Below are the code and all the weights of a small trained network. Each question names an input and a target symbol and asks about switching units off, where a switched-off unit gives its printed mean instead of its output.

import numpy as np


def w(rows, s, z=0):
    codes = np.array(rows[::2]) - 128.0
    scale = np.full(codes.shape[1], s)
    scale[-1] = z or s
    return codes * scale


def norm(h):
    return h / np.sqrt((h * h).mean(-1, keepdims=True) + 1e-5)


def f(y):
    return np.maximum(y, 0)


def softmax(a):
    e = np.exp(a - a.max(-1, keepdims=True))
    return e / e.sum(-1, keepdims=True)


def log_softmax(a):
    a = a - a.max(-1, keepdims=True)
    return a - np.log(np.exp(a).sum(-1, keepdims=True))


def net(x, mask):
    ids = ['δηθπφψω'.index(c) for c in x.split()]
    T = len(ids)
    res = E[ids] + P[:T]
    u = 0
    for l in range(2):
        q, k, v = (norm(res) @ M[l].T for M in (Q, K, V))
        z = softmax(np.where(np.tri(T) > 0, q @ k.T / 2**0.5, -1e9)) @ v
        res = res + np.where(mask[u], z, O[l][:, -1]) @ O[l][:, :-1]
        u += 1
        y = f(norm(res) @ A[l][:, :-1].T + A[l][:, -1])
        res = res + np.where(mask[u : u + 4], y, B[l][:, -1]) @ B[l][:, :-1]
        u += 4
    return log_softmax(norm(res)[-1] @ U[:, :-1].T + U[:, -1])


Q, K, V, O, A, B = {}, {}, {}, {}, {}, {}
E = w([
[36,85,22,152,124,111,100],'δ',
[111,162,184,156,42,108,206],'η',
[155,154,177,177,84,72,221],'θ',
[85,56,166,134,57,112,54],'π',
[47,24,247,2,25,111,60],'φ',
[183,138,142,253,99,174,77],'ψ',
[83,60,115,81,111,48,155],'ω',
],0.0083)
P = w([
[131,128,113,90,145,137,141],'0',
[109,2,92,118,113,160,147],'1',
[133,160,147,143,145,104,127],'2',
[110,121,128,84,69,147,99],'3',
[95,126,164,141,112,122,159],'4',
[102,96,154,153,178,62,97],'5',
[123,126,114,101,66,125,132],'6',
],0.026)
Q[0] = w([
[167,188,2,36,19,104,99],'0.h0',
[237,248,148,47,171,89,30],'0.h0',
],0.0064)
K[0] = w([
[217,143,118,1,118,186,199],'0.h0',
[97,148,148,141,68,226,185],'0.h0',
],0.0079)
V[0] = w([
[237,202,71,78,187,2,171],'0.h0',
[125,169,179,119,69,167,107],'0.h0',
],0.0058)
O[0] = w([
[213,9,223,136,43,153,118,4],'0.h0',
[104,66,63,114,122,213,230,93],'0.h0',
],0.012,0.0017)
A[0] = w([
[129,77,57,15,140,147,117,70],'0.n0',
[50,61,157,60,149,170,57,204],'0.n1',
[241,143,104,180,232,41,186,251],'0.n2',
[232,170,193,155,95,10,2,208],'0.n3',
],0.0068,0.0022)
B[0] = w([
[159,226,128,129,100,186,150,196],'0.n0',
[201,134,101,198,108,54,220,254],'0.n1',
[3,86,209,20,162,221,57,165],'0.n2',
[46,174,104,5,137,114,95,225],'0.n3',
],0.0074,0.0073)
Q[1] = w([
[170,130,68,76,115,157,56],'1.h0',
[155,158,27,112,3,134,158],'1.h0',
],0.011)
K[1] = w([
[214,118,100,95,2,183,213],'1.h0',
[229,197,105,43,172,165,170],'1.h0',
],0.0082)
V[1] = w([
[117,56,118,54,149,240,126],'1.h0',
[132,166,55,134,94,116,3],'1.h0',
],0.0078)
O[1] = w([
[165,248,148,116,48,141,199,144],'1.h0',
[201,135,31,94,139,163,175,2],'1.h0',
],0.016,0.0021)
A[1] = w([
[2,239,134,83,120,63,141,241],'1.n0',
[178,157,210,36,97,187,89,6],'1.n1',
[46,118,183,46,98,134,151,199],'1.n2',
[36,133,81,68,188,99,112,121],'1.n3',
],0.0088,0.0024)
B[1] = w([
[154,154,133,114,198,86,55,249],'1.n0',
[164,23,77,135,169,100,159,157],'1.n1',
[107,144,92,141,181,172,93,219],'1.n2',
[120,107,246,139,102,221,173,196],'1.n3',
],0.012,0.015)
U = w([
[98,244,122,162,219,95,59,97],'δ',
[25,103,182,121,148,233,135,81],'η',
[74,166,252,194,59,10,143,93],'θ',
[205,42,2,101,196,19,90,166],'π',
[154,232,122,59,80,122,198,254],'φ',
[124,86,5,53,143,201,206,156],'ψ',
[246,39,188,133,43,101,115,138],'ω',
],0.0095,0.0021)

Each question gives the input, a string of symbols that net reads in full, and the target symbol t.
The units are the heads (2 rows each of Q, K, V and O) and the neurons (one row each of A and B). Each row of codes is followed by its name. A weight is (code - 128) times the scale printed after its matrix; where a second scale follows, it is the last column's (O, A, B and U).
mask holds one flag per unit, layer by layer, with each layer's heads first. A switched-off unit (its flag False) gives its mean, the last column of its rows in O or B, instead of its output. The means were averaged over made-up inputs and are rounded, as every weight is.
A unit's drop is (log p(t) with every unit on - log p(t) with that unit switched off) / (log p(t) with every unit on - log p(t) with every unit switched off).
The circuit of an input: a set's keep is (log p(t) with only the set's units on - log p(t) with every unit switched off) / (log p(t) with every unit on - log p(t) with every unit switched off). Starting from all 10 units, units are removed one at a time, each time the one whose removal leaves the highest keep (on an exact tie, the one counted first), for as long as the keep stays at least 0.8.
circuit, biggest first: the units of the circuit, biggest drop first
most important unit: the unit with the biggest drop
k most important neurons: the k neurons with the biggest drops, biggest first
top k neurons in layer l: the k neurons of layer l with the biggest drops, biggest first
input ω δ π ω θ θ η, target π: circuit, biggest first => (0.h0, 1.n1, 1.n3)
input ψ φ δ π φ π, target η: most important unit => 1.n3
input η φ φ ω ψ θ ω, target θ: circuit, biggest first => (1.h0, 0.h0)
input δ π φ η φ π ω, target ψ: 2 most important neurons => (1.n0, 0.n1)
input π φ π η φ η ψ, target η: circuit, biggest first => (1.h0, 0.n1, 1.n0)
input ω η ω φ ψ η φ, target π: 2 most important neurons => (1.n3, 1.n1)
input ψ π φ θ, target φ: circuit, biggest first => (1.h0, 0.n1)
input ω θ π η η, target ψ: circuit, biggest first => (1.h0, 0.n3, 1.n0)
input δ ω δ φ, target ψ: circuit, biggest first => (1.h0, 0.h0, 1.n0, 0.n1)
input φ θ ψ π θ, target φ: circuit, biggest first => (1.h0, 0.n2, 0.h0, 0.n1)
input δ ψ φ δ, target ψ: circuit, biggest first => (1.h0, 1.n0, 0.h0)
input ω φ ψ ψ ψ ω, target η: circuit, biggest first => (1.n3, 0.n2)
input η θ φ θ ψ φ δ, target θ: circuit, biggest first => (0.h0, 1.h0)
input δ φ η ψ, target ψ: circuit, biggest first => (1.h0, 1.n0)
input η φ φ, target η: 3 most important neurons => (1.n3, 1.n0, 0.n3)
input ψ φ ψ ω φ, target φ: circuit, biggest first => (1.h0, 0.n2, 0.n1)
input ω ψ δ φ θ, target π: most important unit => 0.h0
input δ ψ φ θ δ, target η: 2 most important neurons => (1.n3, 0.n1)
input δ ω δ ω η, target π: top 2 neurons in layer 0 => (0.n1, 0.n3)
input π θ φ θ δ θ π, target η: 3 most important neurons => (0.n1, 1.n3, 0.n3)
input ψ θ ω φ θ, target ω: most important unit => 0.h0
input ω ψ φ δ θ θ π, target π: 3 most important neurons => (0.n3, 1.n3, 1.n1)
input φ θ φ η φ φ φ, target δ: 2 most important neurons => (1.n0, 0.n1)
input δ φ φ, target η: 3 most important neurons => (1.n3, 0.n1, 0.n2)
